Below is a small trained network, with its code and all its weights. Each question gives an input and a class and asks what happens when units are switched off, that is, made to give their printed mean instead of their output.

import numpy as np


def w(rows, s, z=0):
    codes = np.array(rows[::2]) - 128.0
    scale = np.full(codes.shape[1], s)
    scale[-1] = z or s
    return codes * scale


def norm(h):
    return h / np.sqrt((h * h).mean(-1, keepdims=True) + 1e-5)


def f(y):
    return y / 2 * (1 + np.tanh(0.7978845608 * (y + 0.044715 * y**3)))


def log_softmax(a):
    a = a - a.max(-1, keepdims=True)
    return a - np.log(np.exp(a).sum(-1, keepdims=True))


def net(x, mask):
    res = np.array(x, float).reshape(1, 8) / 4 @ E
    u = 0
    for l in range(4):
        y = f(norm(res) @ A[l][:, :-1].T + A[l][:, -1])
        res = res + np.where(mask[u : u + 3], y, B[l][:, -1]) @ B[l][:, :-1]
        u += 3
    return log_softmax(norm(res)[-1] @ U[:, :-1].T + U[:, -1])


A, B = {}, {}
E = w([
[121,143,108,148,160,146,54,157,97,59],'x0',
[117,160,170,112,132,178,167,145,130,105],'x1',
[162,179,188,115,157,131,128,142,113,154],'x2',
[144,121,199,175,95,98,124,131,116,172],'x3',
[70,139,173,127,146,124,178,104,121,67],'x4',
[126,255,114,138,50,178,116,178,72,157],'x5',
[75,93,157,115,118,162,128,129,187,160],'x6',
[134,169,109,117,133,78,141,78,109,72],'x7',
],0.0085)
A[0] = w([
[126,44,141,76,204,139,133,105,193,88,3],'0.n1',
[104,81,147,84,144,147,66,66,105,89,18],'0.n2',
[50,31,155,207,95,208,106,148,178,254,2],'0.n3',
],0.0054,0.0035)
B[0] = w([
[121,154,41,42,213,108,172,130,188,129,253],'0.n1',
[196,171,97,53,125,119,192,133,15,163,129],'0.n2',
[104,63,205,58,17,2,73,237,165,81,250],'0.n3',
],0.009,0.0026)
A[1] = w([
[97,127,152,128,121,179,118,168,69,112,79],'1.n1',
[121,120,134,96,77,130,155,162,108,195,71],'1.n2',
[107,140,254,164,151,96,205,106,96,147,2],'1.n3',
],0.0087,0.0045)
B[1] = w([
[168,193,150,43,146,121,5,91,151,66,190],'1.n1',
[186,86,169,155,117,163,100,152,169,166,218],'1.n2',
[154,149,188,153,79,83,192,102,119,91,251],'1.n3',
],0.011,0.0017)
A[2] = w([
[173,78,42,152,162,16,53,82,56,121,2],'2.n1',
[129,65,161,33,254,112,166,75,206,92,15],'2.n2',
[98,190,107,96,150,163,115,119,81,62,66],'2.n3',
],0.0064,0.0035)
B[2] = w([
[177,107,78,226,203,111,137,136,212,104,178],'2.n1',
[61,108,147,71,193,184,225,231,11,189,255],'2.n2',
[25,93,119,139,64,151,65,103,90,124,167],'2.n3',
],0.011,0.006)
A[3] = w([
[119,191,237,120,145,36,220,31,107,97,5],'3.n1',
[106,30,147,115,188,67,188,108,153,191,1],'3.n2',
[253,178,141,116,89,167,129,143,144,240,5],'3.n3',
],0.0052,0.0017)
B[3] = w([
[170,120,211,170,180,74,197,99,77,40,203],'3.n1',
[187,255,149,32,138,167,28,227,37,50,254],'3.n2',
[126,92,61,47,141,216,237,16,186,207,189],'3.n3',
],0.0069,0.0029)
U = w([
[191,153,89,116,93,206,157,67,160,254,8],'0',
[216,118,43,242,196,80,98,134,176,118,130],'1',
[85,77,103,43,226,118,183,196,88,125,235],'2',
[148,61,180,92,44,91,49,183,216,175,251],'3',
[166,154,212,178,106,60,196,78,104,76,164],'4',
[35,90,31,140,87,104,167,39,130,86,8],'5',
[98,215,123,135,108,193,12,134,91,77,99],'6',
],0.017,0.002)

Each question gives the input, the list of numbers given to net, and the class t.
The units are the neurons (one row each of A and B). Each row of codes is followed by its name. A weight is (code - 128) times the scale printed after its matrix; where a second scale follows, it is the last column's (A, B and U).
mask holds one flag per neuron, layer by layer. A switched-off neuron (its flag False) gives its mean, the last column of its row in B, instead of its output. The means were averaged over made-up inputs and are rounded, as every weight is.
A unit's drop is (log p(t) with every unit on - log p(t) with that unit switched off) / (log p(t) with every unit on - log p(t) with every unit switched off).
The circuit of an input: a set's keep is (log p(t) with only the set's units on - log p(t) with every unit switched off) / (log p(t) with every unit on - log p(t) with every unit switched off). Starting from all 12 units, units are removed one at a time, each time the one whose removal leaves the highest keep (on an exact tie, the one counted first), for as long as the keep stays at least 0.8.
circuit, biggest first: the units of the circuit, biggest drop first
unit that matters most: the unit with the biggest drop
top k neurons: the k neurons with the biggest drops, biggest first
top k neurons in layer l: the k neurons of layer l with the biggest drops, biggest first
drop of u: that unit's drop, to one decimal
input [-3,5,6,-4,-5,1,-8,6], class 6: circuit, biggest first : 2.n3, 2.n2
input [1,-6,-7,6,-5,-2,-1,1], class 1: circuit, biggest first : 2.n1
input [3,4,-1,3,1,-3,-6,6], class 4: top 3 neurons : 0.n1, 3.n1, 1.n3
input [7,8,1,1,8,-1,0,8], class 4: top 2 neurons : 1.n3, 3.n1
input [3,6,-5,-1,-1,2,7,1], class 6: top 2 neurons : 1.n1, 0.n1
input [-2,6,-7,-2,8,3,8,-5], class 3: top 2 neurons : 0.n3, 2.n2
input [0,-2,-8,-1,-4,-6,-4,1], class 1: top 2 neurons in layer 2 : 2.n1, 2.n3
input [-5,7,7,-2,1,-6,-5,7], class 4: top 2 neurons : 1.n3, 3.n1
input [-1,-7,-7,2,2,1,-7,-8], class 1: top 4 neurons : 2.n1, 2.n2, 2.n3, 1.n3
input [-4,7,-7,0,8,0,3,1], class 4: circuit, biggest first : 1.n3, 3.n1
input [-5,0,2,-4,6,7,7,1], class 4: top 2 neurons in layer 3 : 3.n1, 3.n2
input [-5,-3,5,2,0,0,-6,-2], class 4: top 2 neurons : 1.n3, 3.n1
input [3,-1,-3,1,-1,3,-5,-7], class 6: top 2 neurons : 1.n1, 0.n3
input [3,-8,6,-2,-7,6,-1,-3], class 0: unit that matters most : 3.n3
input [-3,-6,1,-7,0,7,2,-8], class 3: drop of 0.n3 : 1.0
input [6,7,-5,4,-4,-5,-3,7], class 1: drop of 2.n1 : 1.4
input [-7,4,-2,-2,-7,-4,-6,-6], class 3: drop of 0.n3 : 0.5
